Here is a tiny trained network, its code and every weight. The questions are about switching its units off for an input and a class, where a switched-off unit gives its printed mean instead of its output.

import numpy as np


def w(rows, s, z=0):
    codes = np.array(rows[::2]) - 128.0
    scale = np.full(codes.shape[1], s)
    scale[-1] = z or s
    return codes * scale


def f(y):
    return np.maximum(y, 0)


def log_softmax(a):
    a = a - a.max(-1, keepdims=True)
    return a - np.log(np.exp(a).sum(-1, keepdims=True))


def net(x, mask):
    res = np.array(x, float).reshape(1, 5) / 4 @ E
    y = f(res @ A[0][:, :-1].T + A[0][:, -1])
    res = res + np.where(mask, y, B[0][:, -1]) @ B[0][:, :-1]
    return log_softmax(res[-1] @ U[:, :-1].T + U[:, -1])


A, B = {}, {}
E = w([
[120,182,84,255],'x0',
[3,198,180,104],'x1',
[101,33,231,203],'x2',
[53,36,23,129],'x3',
[128,126,125,129],'x4',
],0.0056)
A[0] = w([
[146,173,74,85,4],'n0',
[47,171,144,114,76],'n1',
[99,147,94,227,121],'n2',
[42,173,136,108,78],'n3',
[50,161,123,106,95],'n4',
[118,55,169,184,91],'n5',
[114,82,179,35,109],'n6',
[53,173,150,119,23],'n7',
[190,102,88,158,94],'n8',
[242,124,122,140,108],'n9',
[154,188,65,67,71],'n10',
[204,85,84,132,67],'n11',
[108,185,120,227,106],'n12',
[102,85,61,119,104],'n13',
[72,170,140,103,130],'n14',
[118,91,190,44,123],'n15',
[102,68,202,171,79],'n16',
[145,190,119,212,112],'n17',
[154,156,72,92,86],'n18',
[116,120,104,142,137],'n19',
[113,57,209,170,87],'n20',
[115,57,189,182,104],'n21',
[47,24,2,156,78],'n22',
[115,60,189,180,57],'n23',
[236,225,204,156,44],'n24',
[167,145,184,110,78],'n25',
[213,92,86,133,48],'n26',
[116,53,38,137,93],'n27',
[215,84,89,118,61],'n28',
[215,82,90,111,81],'n29',
[139,186,63,61,26],'n30',
[74,156,150,98,115],'n31',
[111,164,105,225,87],'n32',
[43,174,173,102,90],'n33',
[134,108,195,165,88],'n34',
[48,180,153,135,76],'n35',
],0.0077,0.0039)
B[0] = w([
[84,206,71,165,152],'n0',
[177,73,160,216,178],'n1',
[183,66,94,22,205],'n2',
[169,75,162,216,181],'n3',
[162,84,173,190,177],'n4',
[92,207,85,140,188],'n5',
[202,72,32,86,198],'n6',
[152,87,161,195,160],'n7',
[142,89,181,190,188],'n8',
[110,101,192,174,214],'n9',
[90,196,84,174,190],'n10',
[139,102,153,213,188],'n11',
[196,60,57,41,202],'n12',
[88,155,189,90,187],'n13',
[165,100,150,182,186],'n14',
[197,78,37,77,202],'n15',
[102,197,59,153,188],'n16',
[168,65,98,40,202],'n17',
[89,185,103,156,172],'n18',
[134,126,144,108,157],'n19',
[98,200,63,154,199],'n20',
[99,206,64,148,199],'n21',
[41,165,254,33,254],'n22',
[87,214,69,159,180],'n23',
[7,160,234,12,235],'n24',
[99,115,139,66,168],'n25',
[143,92,151,216,184],'n26',
[68,142,209,105,212],'n27',
[140,105,140,209,189],'n28',
[143,103,142,217,196],'n29',
[88,209,68,184,174],'n30',
[149,103,139,165,175],'n31',
[184,59,72,28,190],'n32',
[167,80,145,197,196],'n33',
[90,180,103,113,174],'n34',
[156,86,144,179,181],'n35',
],0.0064,0.0046)
U = w([
[125,115,121,123,254],'0',
[154,61,175,243,83],'1',
[84,236,25,159,79],'2',
[72,137,254,37,92],'3',
[188,31,20,41,90],'4',
],0.0099,0.0088)

Each question gives the input, the list of numbers given to net, and the class t.
The units are the neurons (one row each of A and B). Each row of codes is followed by its name. A weight is (code - 128) times the scale printed after its matrix; where a second scale follows, it is the last column's (A, B and U).
mask holds one flag per neuron, in row order. A switched-off neuron (its flag False) gives its mean, the last column of its row in B, instead of its output. The means were averaged over made-up inputs and are rounded, as every weight is.
A unit's drop is (log p(t) with every unit on - log p(t) with that unit switched off) / (log p(t) with every unit on - log p(t) with every unit switched off).
The circuit of an input: a set's keep is (log p(t) with only the set's units on - log p(t) with every unit switched off) / (log p(t) with every unit on - log p(t) with every unit switched off). Starting from the 12 units with the biggest drops (on a tie, the unit counted first), units are removed one at a time, each time the one whose removal leaves the highest keep (on an exact tie, the one counted first), for as long as the keep stays at least 0.8.
circuit, biggest first: the units of the circuit, biggest drop first
k most important neurons: the k neurons with the biggest drops, biggest first
drop when u is switched off: that unit's drop, to one decimal
input [0,-5,-5,-8,7], class 3: circuit, biggest first => (n24)
input [-3,-6,-2,-6,-5], class 1: circuit, biggest first => (n29 n9)
input [6,-1,-5,8,1], class 3: circuit, biggest first => (n22 n27)
input [-5,2,-8,0,-7], class 2: circuit, biggest first => (n30 n10)
input [8,-3,-4,5,6], class 4: circuit, biggest first => (n2 n32)
input [8,2,-6,-7,0], class 4: circuit, biggest first => (n12 n17)
input [-8,-4,3,8,-3], class 3: 3 most important neurons => (n22 n27 n13)
input [8,-7,4,4,4], class 4: 2 most important neurons => (n2 n32)
input [-8,-2,7,1,4], class 4: 2 most important neurons => (n6 n15)
input [-5,-3,-3,5,3], class 3: 2 most important neurons => (n22 n27)
input [-2,6,-2,-6,2], class 1: 2 most important neurons => (n22 n33)
input [-8,4,1,5,-6], class 4: 3 most important neurons => (n6 n15 n24)
input [2,-6,-8,6,-1], class 2: 2 most important neurons => (n30 n10)
input [8,4,-1,-3,-4], class 4: most important neuron => (n12)
input [5,-3,-1,-5,-3], class 3: drop when n24 is switched off => 0.9
input [-1,-6,7,5,1], class 2: drop when n23 is switched off => 0.2
input [1,8,-8,-6,5], class 1: drop when n7 is switched off => 0.1
input [0,7,-1,-1,5], class 1: drop when n27 is switched off => 0.0
